Below are the code and all the weights of a small trained network. Each question names an input and a target symbol and asks about switching units off, where a switched-off unit gives its printed mean instead of its output.

import numpy as np


def w(rows, s, z=0):
    codes = np.array(rows[::2]) - 128.0
    scale = np.full(codes.shape[1], s)
    scale[-1] = z or s
    return codes * scale


def f(y):
    return y / 2 * (1 + np.tanh(0.7978845608 * (y + 0.044715 * y**3)))


def softmax(a):
    e = np.exp(a - a.max(-1, keepdims=True))
    return e / e.sum(-1, keepdims=True)


def log_softmax(a):
    a = a - a.max(-1, keepdims=True)
    return a - np.log(np.exp(a).sum(-1, keepdims=True))


def net(x, mask):
    ids = ['αγδεζηθλμξσψ'.index(c) for c in x.split()]
    T = len(ids)
    res = E[ids] + P[:T]
    u = 0
    for l in range(2):
        q, k, v = (res @ M[l].T for M in (Q, K, V))
        z = softmax(np.where(np.tri(T) > 0, q @ k.T / 2**0.5, -1e9)) @ v
        res = res + np.where(mask[u], z, O[l][:, -1]) @ O[l][:, :-1]
        u += 1
        y = f(res @ A[l][:, :-1].T + A[l][:, -1])
        res = res + np.where(mask[u : u + 8], y, B[l][:, -1]) @ B[l][:, :-1]
        u += 8
    return log_softmax(res[-1] @ U[:, :-1].T + U[:, -1])


Q, K, V, O, A, B = {}, {}, {}, {}, {}, {}
E = w([
[141,136,90,164,160],'α',
[169,111,123,180,123],'γ',
[188,142,96,129,95],'δ',
[167,166,81,104,148],'ε',
[170,129,100,156,119],'ζ',
[58,143,68,190,131],'η',
[197,122,126,159,90],'θ',
[87,85,151,118,101],'λ',
[76,194,250,132,104],'μ',
[119,150,188,181,214],'ξ',
[196,104,152,181,110],'σ',
[141,181,206,83,171],'ψ',
],0.014)
P = w([
[156,255,87,148,129],'0',
[143,95,157,149,128],'1',
[139,93,153,154,126],'2',
[138,94,151,151,127],'3',
[137,91,150,153,131],'4',
[137,90,150,152,132],'5',
],0.009)
Q[0] = w([
[42,55,81,81,74],'0.h1',
[250,155,72,214,162],'0.h1',
],0.012)
K[0] = w([
[118,8,98,162,107],'0.h1',
[146,234,64,169,101],'0.h1',
],0.014)
V[0] = w([
[178,175,91,20,156],'0.h1',
[253,84,101,114,27],'0.h1',
],0.0052)
O[0] = w([
[16,94,133,87,91,254],'0.h1',
[77,254,188,214,122,81],'0.h1',
],0.0077,0.00092)
A[0] = w([
[226,137,75,148,124,170],'0.n1',
[105,90,132,147,69,192],'0.n2',
[87,79,115,99,108,159],'0.n3',
[198,64,60,137,100,216],'0.n4',
[82,138,184,122,184,127],'0.n5',
[157,78,164,122,93,224],'0.n6',
[75,145,8,132,105,197],'0.n7',
[137,155,168,125,77,253],'0.n8',
],0.013,0.004)
B[0] = w([
[210,88,141,205,210,241],'0.n1',
[60,196,58,69,98,180],'0.n2',
[194,49,179,52,42,128],'0.n3',
[135,107,41,103,238,252],'0.n4',
[96,76,137,145,180,175],'0.n5',
[63,133,77,92,151,244],'0.n6',
[3,98,2,126,106,168],'0.n7',
[75,224,146,139,121,239],'0.n8',
],0.009,0.0049)
Q[1] = w([
[180,130,71,109,54],'1.h1',
[212,208,1,247,181],'1.h1',
],0.0075)
K[1] = w([
[196,74,20,165,44],'1.h1',
[214,204,114,254,98],'1.h1',
],0.0066)
V[1] = w([
[1,155,61,110,134],'1.h1',
[92,81,62,73,183],'1.h1',
],0.0091)
O[1] = w([
[109,195,2,143,103,252],'1.h1',
[193,183,62,90,144,160],'1.h1',
],0.0099,0.0037)
A[1] = w([
[134,92,67,110,169,64],'1.n1',
[105,126,72,72,134,36],'1.n2',
[165,114,162,206,180,232],'1.n3',
[163,166,129,137,168,252],'1.n4',
[89,169,111,58,5,154],'1.n5',
[44,129,157,161,22,189],'1.n6',
[144,105,115,32,153,62],'1.n7',
[81,195,63,148,87,254],'1.n8',
],0.011,0.0039)
B[1] = w([
[225,104,183,209,61,202],'1.n1',
[129,54,187,179,33,189],'1.n2',
[54,42,75,89,147,201],'1.n3',
[181,212,97,112,192,184],'1.n4',
[151,28,27,54,91,169],'1.n5',
[133,204,80,147,1,172],'1.n6',
[201,115,222,77,69,157],'1.n7',
[83,153,224,96,162,250],'1.n8',
],0.0078,0.018)
U = w([
[149,75,174,101,141,46],'α',
[81,73,237,109,117,57],'γ',
[179,138,98,123,116,53],'δ',
[137,81,50,178,109,38],'ε',
[158,189,193,189,126,133],'ζ',
[94,112,121,227,64,146],'η',
[150,115,233,115,77,141],'θ',
[123,83,60,45,87,174],'λ',
[98,206,101,104,100,84],'μ',
[66,85,57,108,199,164],'ξ',
[146,164,2,119,165,151],'σ',
[111,206,226,94,207,253],'ψ',
],0.01,0.0052)

Each question gives the input, a string of symbols that net reads in full, and the target symbol t.
The units are the heads (2 rows each of Q, K, V and O) and the neurons (one row each of A and B). Each row of codes is followed by its name. A weight is (code - 128) times the scale printed after its matrix; where a second scale follows, it is the last column's (O, A, B and U).
mask holds one flag per unit, layer by layer, with each layer's heads first. A switched-off unit (its flag False) gives its mean, the last column of its rows in O or B, instead of its output. The means were averaged over made-up inputs and are rounded, as every weight is.
A unit's drop is (log p(t) with every unit on - log p(t) with that unit switched off) / (log p(t) with every unit on - log p(t) with every unit switched off).
unit that matters most: the unit with the biggest drop
k most important neurons: the k neurons with the biggest drops, biggest first
k most important neurons of layer l: the k neurons of layer l with the biggest drops, biggest first
input ξ μ θ ζ, target α: 2 most important neurons of layer 1 -> [1.n7; 1.n1]
input θ μ λ α, target η: 3 most important neurons -> [0.n4; 1.n6; 1.n8]
input γ η σ μ γ α, target ξ: 4 most important neurons of layer 1 -> [1.n3; 1.n1; 1.n8; 1.n2]
input ζ θ α η ε, target ψ: unit that matters most -> 0.h1
input η λ σ μ θ, target δ: 3 most important neurons -> [1.n1; 0.n5; 0.n1]
input λ η ζ, target σ: 3 most important neurons -> [0.n1; 0.n4; 1.n8]
input θ μ θ ξ, target ξ: 3 most important neurons of layer 0 -> [0.n5; 0.n2; 0.n7]
input γ δ ξ λ θ θ, target ξ: 4 most important neurons -> [0.n1; 1.n3; 1.n8; 1.n1]
input θ ψ θ γ γ, target η: 2 most important neurons -> [1.n6; 0.n4]
input ψ ζ θ, target θ: 2 most important neurons of layer 1 -> [1.n2; 1.n7]
input γ ψ θ ζ η, target η: 3 most important neurons -> [1.n6; 1.n4; 0.n7]
input ε ψ σ θ, target λ: 3 most important neurons -> [1.n5; 0.n2; 0.n1]
input θ σ ζ δ ζ, target η: 2 most important neurons of layer 1 -> [1.n6; 1.n8]
input ψ ξ ψ θ, target θ: 2 most important neurons -> [0.n4; 1.n7]
input μ ζ σ λ α, target ε: 4 most important neurons -> [1.n1; 0.n4; 1.n8; 0.n1]
input η σ ψ ψ α ξ, target ξ: 2 most important neurons -> [0.n4; 1.n8]
input θ ξ γ σ θ σ, target η: 2 most important neurons -> [1.n6; 0.n4]
input ζ δ ε λ γ γ, target ψ: most important neuron of layer 0 -> [0.n7]
input η ζ ζ, target δ: 4 most important neurons -> [0.n1; 0.n4; 1.n1; 1.n7]
input λ θ θ, target σ: 3 most important neurons -> [0.n1; 0.n4; 1.n8]
input ψ ξ ψ σ ξ μ, target μ: 2 most important neurons of layer 0 -> [0.n4; 0.n1]
input ε δ ε, target λ: 3 most important neurons of layer 0 -> [0.n1; 0.n7; 0.n4]
input γ λ γ δ, target ξ: 2 most important neurons of layer 0 -> [0.n1; 0.n6]
input σ λ ξ ζ ε, target γ: 2 most important neurons of layer 0 -> [0.n1; 0.n4]
input θ η σ, target η: 2 most important neurons of layer 0 -> [0.n4; 0.n8]
input σ ξ ζ σ, target γ: 3 most important neurons of layer 0 -> [0.n1; 0.n7; 0.n6]
